Below is a small trained network, with its code and all its weights. Each question gives an input and a target symbol and asks what happens when units are switched off, that is, made to give their printed mean instead of their output.

import numpy as np


def w(rows, s, z=0):
    codes = np.array(rows[::2]) - 128.0
    scale = np.full(codes.shape[1], s)
    scale[-1] = z or s
    return codes * scale


def norm(h):
    return h / np.sqrt((h * h).mean(-1, keepdims=True) + 1e-5)


def f(y):
    return np.maximum(y, 0)


def softmax(a):
    e = np.exp(a - a.max(-1, keepdims=True))
    return e / e.sum(-1, keepdims=True)


def log_softmax(a):
    a = a - a.max(-1, keepdims=True)
    return a - np.log(np.exp(a).sum(-1, keepdims=True))


def net(x, mask):
    ids = ['ΓΛΞΠΦΨΩαβδεζημστ'.index(c) for c in x.split()]
    T = len(ids)
    res = E[ids] + P[:T]
    u = 0
    for l in range(3):
        r = norm(res)
        for j in range(2):
            rows = slice(4 * j, 4 * j + 4)
            q, k, v = (r @ M[l][rows].T for M in (Q, K, V))
            z = softmax(np.where(np.tri(T) > 0, q @ k.T / 4**0.5, -1e9)) @ v
            o = O[l][rows]
            res = res + np.where(mask[u + j], z, o[:, -1]) @ o[:, :-1]
        u += 2
        y = f(norm(res) @ A[l][:, :-1].T + A[l][:, -1])
        res = res + np.where(mask[u : u + 8], y, B[l][:, -1]) @ B[l][:, :-1]
        u += 8
    return log_softmax(norm(res)[-1] @ U[:, :-1].T + U[:, -1])


Q, K, V, O, A, B = {}, {}, {}, {}, {}, {}
E = w([
[215,210,174,132,211,89],'Γ',
[165,225,78,144,140,110],'Λ',
[119,73,253,139,182,115],'Ξ',
[164,165,187,87,118,144],'Π',
[98,120,58,186,48,8],'Φ',
[209,119,92,186,101,122],'Ψ',
[57,150,115,137,89,190],'Ω',
[231,92,193,89,102,44],'α',
[125,168,153,194,205,82],'β',
[121,62,236,85,145,121],'δ',
[80,86,185,89,54,151],'ε',
[49,29,202,169,83,111],'ζ',
[56,135,153,111,204,158],'η',
[62,128,226,108,154,192],'μ',
[143,98,97,80,32,79],'σ',
[45,156,82,186,134,100],'τ',
],0.0072)
P = w([
[102,20,90,79,239,183],'0',
[173,224,187,253,55,213],'1',
[176,35,110,77,160,149],'2',
[120,228,190,216,60,157],'3',
[190,33,116,90,141,141],'4',
[67,229,201,191,71,132],'5',
[211,40,115,100,120,137],'6',
[62,244,201,146,75,67],'7',
[225,42,119,111,98,123],'8',
[84,224,190,187,83,118],'9',
],0.0051)
Q[0] = w([
[211,196,177,202,136,129],'0.h1',
[148,207,93,98,113,89],'0.h1',
[238,102,59,200,125,175],'0.h1',
[94,133,36,120,123,145],'0.h1',
[173,37,67,71,142,111],'0.h2',
[30,133,254,106,154,89],'0.h2',
[56,212,153,114,104,94],'0.h2',
[65,209,153,110,82,85],'0.h2',
],0.0059)
K[0] = w([
[67,177,196,136,223,73],'0.h1',
[121,230,119,117,124,122],'0.h1',
[2,146,205,49,72,80],'0.h1',
[141,72,59,25,186,177],'0.h1',
[80,171,194,151,61,42],'0.h2',
[157,56,172,195,117,229],'0.h2',
[218,109,84,225,108,188],'0.h2',
[128,28,84,191,82,221],'0.h2',
],0.0054)
V[0] = w([
[110,100,165,143,113,62],'0.h1',
[96,174,101,118,149,86],'0.h1',
[92,188,157,163,138,104],'0.h1',
[122,106,37,196,176,145],'0.h1',
[24,230,247,105,85,112],'0.h2',
[93,156,110,182,95,237],'0.h2',
[150,2,114,156,178,232],'0.h2',
[116,134,220,176,175,114],'0.h2',
],0.0026)
O[0] = w([
[82,124,192,151,123,142,130],'0.h1',
[170,154,62,153,124,193,98],'0.h1',
[105,128,104,165,186,254,156],'0.h1',
[96,126,170,149,157,56,137],'0.h1',
[23,116,120,131,247,170,6],'0.h2',
[74,97,178,158,96,92,126],'0.h2',
[181,154,159,180,17,161,237],'0.h2',
[132,123,164,111,171,80,164],'0.h2',
],0.0029,0.0019)
A[0] = w([
[161,169,136,3,136,128,2],'0.n1',
[51,177,177,191,71,134,59],'0.n2',
[83,201,124,218,143,84,56],'0.n3',
[121,100,151,118,179,66,149],'0.n4',
[100,207,145,165,162,181,181],'0.n5',
[58,144,198,148,132,124,157],'0.n6',
[141,90,146,48,154,147,59],'0.n7',
[118,179,116,154,74,72,248],'0.n8',
],0.0067,0.0019)
B[0] = w([
[48,64,72,107,175,141,152],'0.n1',
[253,188,148,127,195,62,248],'0.n2',
[112,79,174,55,81,201,223],'0.n3',
[96,143,160,179,152,187,172],'0.n4',
[112,93,165,122,69,22,217],'0.n5',
[174,188,87,124,93,172,206],'0.n6',
[189,72,123,54,132,108,165],'0.n7',
[102,139,215,147,161,182,252],'0.n8',
],0.005,0.0044)
Q[1] = w([
[149,209,3,91,143,44],'1.h1',
[159,152,156,160,164,77],'1.h1',
[168,89,79,123,104,183],'1.h1',
[148,151,109,142,116,114],'1.h1',
[105,136,83,52,186,188],'1.h2',
[43,169,155,120,125,65],'1.h2',
[86,197,125,171,139,112],'1.h2',
[130,104,163,105,190,167],'1.h2',
],0.0074)
K[1] = w([
[121,165,1,103,193,45],'1.h1',
[200,118,111,199,127,43],'1.h1',
[137,169,98,138,44,236],'1.h1',
[135,179,51,159,88,58],'1.h1',
[136,192,158,88,118,216],'1.h2',
[68,162,144,80,153,50],'1.h2',
[47,108,160,26,85,84],'1.h2',
[151,228,171,213,34,115],'1.h2',
],0.0051)
V[1] = w([
[114,181,99,161,19,219],'1.h1',
[154,209,226,254,57,164],'1.h1',
[102,172,151,151,150,145],'1.h1',
[188,159,144,165,84,147],'1.h1',
[251,251,207,182,42,80],'1.h2',
[148,193,178,87,133,23],'1.h2',
[130,148,68,117,126,232],'1.h2',
[75,129,224,110,103,102],'1.h2',
],0.0032)
O[1] = w([
[139,144,152,67,158,94,118],'1.h1',
[72,139,115,101,127,149,244],'1.h1',
[142,132,126,92,102,105,124],'1.h1',
[89,168,122,82,204,144,199],'1.h1',
[165,194,108,136,138,253,253],'1.h2',
[134,128,118,142,132,134,138],'1.h2',
[61,111,161,112,146,119,102],'1.h2',
[153,167,90,138,120,75,126],'1.h2',
],0.0049,0.0035)
A[1] = w([
[173,41,112,94,85,23,96],'1.n1',
[190,119,133,46,157,231,117],'1.n2',
[187,153,126,126,65,245,103],'1.n3',
[115,107,190,151,143,200,168],'1.n4',
[93,115,69,30,181,114,202],'1.n5',
[65,183,146,139,74,3,250],'1.n6',
[120,180,124,155,62,173,55],'1.n7',
[97,89,4,89,88,199,247],'1.n8',
],0.005,0.0016)
B[1] = w([
[168,224,179,156,95,97,150],'1.n1',
[99,125,75,145,96,223,234],'1.n2',
[142,221,119,98,99,149,253],'1.n3',
[90,202,56,124,131,129,208],'1.n4',
[113,231,79,115,167,1,149],'1.n5',
[159,127,82,152,161,231,174],'1.n6',
[209,101,187,132,210,63,173],'1.n7',
[30,198,111,106,147,128,180],'1.n8',
],0.0047,0.0054)
Q[2] = w([
[163,92,70,160,178,155],'2.h1',
[184,129,84,2,209,187],'2.h1',
[80,33,61,50,82,127],'2.h1',
[61,142,33,120,126,195],'2.h1',
[131,179,234,118,128,112],'2.h2',
[122,107,187,206,137,90],'2.h2',
[116,107,151,55,200,176],'2.h2',
[152,118,12,105,108,179],'2.h2',
],0.0099)
K[2] = w([
[174,186,132,121,162,220],'2.h1',
[149,155,144,35,147,148],'2.h1',
[121,130,49,108,78,218],'2.h1',
[88,234,151,127,98,184],'2.h1',
[112,47,111,103,198,68],'2.h2',
[157,94,98,162,143,98],'2.h2',
[163,136,158,60,173,169],'2.h2',
[112,252,180,142,102,201],'2.h2',
],0.011)
V[2] = w([
[169,68,162,99,69,184],'2.h1',
[112,82,90,69,96,47],'2.h1',
[201,144,70,89,165,60],'2.h1',
[170,47,140,147,220,143],'2.h1',
[82,110,145,85,220,143],'2.h2',
[201,137,195,158,149,163],'2.h2',
[111,130,153,1,156,140],'2.h2',
[170,191,81,139,143,166],'2.h2',
],0.0071)
O[2] = w([
[138,2,191,51,77,124,114],'2.h1',
[43,104,62,25,131,115,8],'2.h1',
[185,177,122,84,193,39,135],'2.h1',
[142,65,158,110,235,163,127],'2.h1',
[152,119,59,147,138,240,102],'2.h2',
[133,165,208,69,153,141,254],'2.h2',
[200,147,65,45,67,218,92],'2.h2',
[202,140,126,113,152,91,201],'2.h2',
],0.0065,0.0042)
A[2] = w([
[111,140,175,116,134,116,168],'2.n1',
[91,179,159,119,148,146,168],'2.n2',
[82,166,25,95,96,140,84],'2.n3',
[112,168,140,96,150,154,106],'2.n4',
[113,104,119,2,105,171,3],'2.n5',
[157,119,94,78,91,164,48],'2.n6',
[163,156,135,166,130,145,147],'2.n7',
[147,157,118,67,143,166,125],'2.n8',
],0.011,0.0037)
B[2] = w([
[120,97,138,133,65,137,194],'2.n1',
[110,93,87,120,124,103,246],'2.n2',
[127,133,174,57,117,176,158],'2.n3',
[119,64,96,150,145,112,199],'2.n4',
[144,135,106,244,126,108,156],'2.n5',
[160,140,73,162,147,77,145],'2.n6',
[101,139,112,123,148,156,254],'2.n7',
[134,97,151,113,132,89,211],'2.n8',
],0.011,0.0072)
U = w([
[182,133,160,80,251,132,50],'Γ',
[117,222,76,127,179,58,133],'Λ',
[156,59,181,90,148,227,80],'Ξ',
[172,85,49,110,160,67,110],'Π',
[75,145,164,201,125,57,113],'Φ',
[174,204,214,144,74,134,110],'Ψ',
[79,175,128,36,102,173,147],'Ω',
[193,87,189,70,137,72,168],'α',
[84,132,127,215,204,175,116],'β',
[178,52,116,197,145,100,96],'δ',
[141,112,69,162,37,76,112],'ε',
[63,96,167,139,66,166,253],'ζ',
[98,96,75,49,194,161,200],'η',
[152,85,24,134,91,203,56],'μ',
[124,153,128,47,83,62,177],'σ',
[20,158,75,152,119,140,139],'τ',
],0.013,0.0036)

Each question gives the input, a string of symbols that net reads in full, and the target symbol t.
The units are the heads (4 rows each of Q, K, V and O) and the neurons (one row each of A and B). Each row of codes is followed by its name. A weight is (code - 128) times the scale printed after its matrix; where a second scale follows, it is the last column's (O, A, B and U).
mask holds one flag per unit, layer by layer, with each layer's heads first. A switched-off unit (its flag False) gives its mean, the last column of its rows in O or B, instead of its output. The means were averaged over made-up inputs and are rounded, as every weight is.
A unit's drop is (log p(t) with every unit on - log p(t) with that unit switched off) / (log p(t) with every unit on - log p(t) with every unit switched off).
The circuit of an input: a set's keep is (log p(t) with only the set's units on - log p(t) with every unit switched off) / (log p(t) with every unit on - log p(t) with every unit switched off). Starting from the 12 units with the biggest drops (on a tie, the unit counted first), units are removed one at a time, each time the one whose removal leaves the highest keep (on an exact tie, the one counted first), for as long as the keep stays at least 0.8.
units of the circuit, in order: the units of the circuit, biggest drop first
most important unit: the unit with the biggest drop
k most important neurons: the k neurons with the biggest drops, biggest first
top k neurons in layer l: the k neurons of layer l with the biggest drops, biggest first
which heads matter: for each layer, one digit per head in row order, 1 if its drop is at least 0.15 and else 0, layers parted by /
input Ψ Ω Λ α η Λ β Ω, target Ψ: units of the circuit, in order	[0.h2; 0.n2]
input η Γ η β β Γ Ψ β, target η: which heads matter	00 / 01 / 11
input Ψ Λ α η, target Ψ: units of the circuit, in order	[0.h2]
input Ξ Λ Ξ δ, target Ξ: units of the circuit, in order	[2.h1; 2.h2]
input μ Ξ Ψ Ψ Λ Ψ Ω η Π, target Π: units of the circuit, in order	[2.h2; 2.n6; 2.n8; 0.n1]
input μ σ σ Ψ Λ, target Λ: 2 most important neurons	[0.n5; 0.n3]
input Λ Ψ Ψ β β Ψ ε Γ Λ Ψ, target Λ: 3 most important neurons	[0.n2; 0.n1; 0.n6]
input Ψ Ψ Γ Ξ ε ε β Λ, target Ψ: units of the circuit, in order	[2.h1; 0.n3]
input Ψ μ Φ ζ α β Ψ τ Ψ ζ, target Ψ: top 2 neurons in layer 1	[1.n6; 1.n1]
input δ Ψ μ δ μ δ, target δ: which heads matter	00 / 11 / 11
input Ψ α β μ Ψ Φ Φ Λ, target Ψ: which heads matter	01 / 00 / 00
input Γ σ δ Ψ Ξ ε Ψ η, target Γ: which heads matter	00 / 11 / 10
input Λ Λ μ δ, target Λ: 2 most important neurons	[0.n2; 0.n1]
input η τ Ψ Λ β Ψ Φ Ψ Π, target Π: 2 most important neurons	[0.n7; 2.n4]
input η β Ψ β Ψ Ψ Π Ξ Ψ Ψ, target η: most important unit	1.h2
input μ Ψ Ψ Ξ Γ τ Φ Γ, target μ: which heads matter	00 / 01 / 01
input σ Ξ Λ σ Ξ Λ Ψ Ψ, target σ: which heads matter	00 / 11 / 10
input ε Ω Φ, target Φ: which heads matter	00 / 00 / 01
input Ξ σ ζ β β β μ σ, target Ξ: which heads matter	00 / 11 / 00
input η β Ψ Ψ Ψ β Ξ Ψ Ψ, target Ψ: top 3 neurons in layer 0	[0.n3; 0.n8; 0.n4]
input Λ Ψ Ψ Ψ β, target β: units of the circuit, in order	[0.n2]
input Ψ Γ α ζ Λ μ δ, target δ: which heads matter	00 / 00 / 00
input α Λ Ψ β Λ Λ, target α: which heads matter	00 / 11 / 10
input Γ α μ Φ, target Γ: which heads matter	00 / 01 / 10
input Λ ζ Ψ η Λ Ω μ ζ Ψ Ψ, target Λ: which heads matter	00 / 11 / 10
input τ Γ Ψ β Ψ μ, target τ: which heads matter	00 / 11 / 11
input β Ψ Λ β, target β: 2 most important neurons	[0.n4; 0.n2]
input Ψ Γ Ψ Ω τ Π Ψ τ, target Ψ: 2 most important neurons	[0.n3; 0.n5]
input Γ ε Λ Ω Ω Λ μ σ, target Γ: which heads matter	00 / 01 / 10
input Π τ Ψ Ψ ε α Ψ Ψ Π Φ, target Π: top 4 neurons in layer 0	[0.n1; 0.n3; 0.n7; 0.n5]
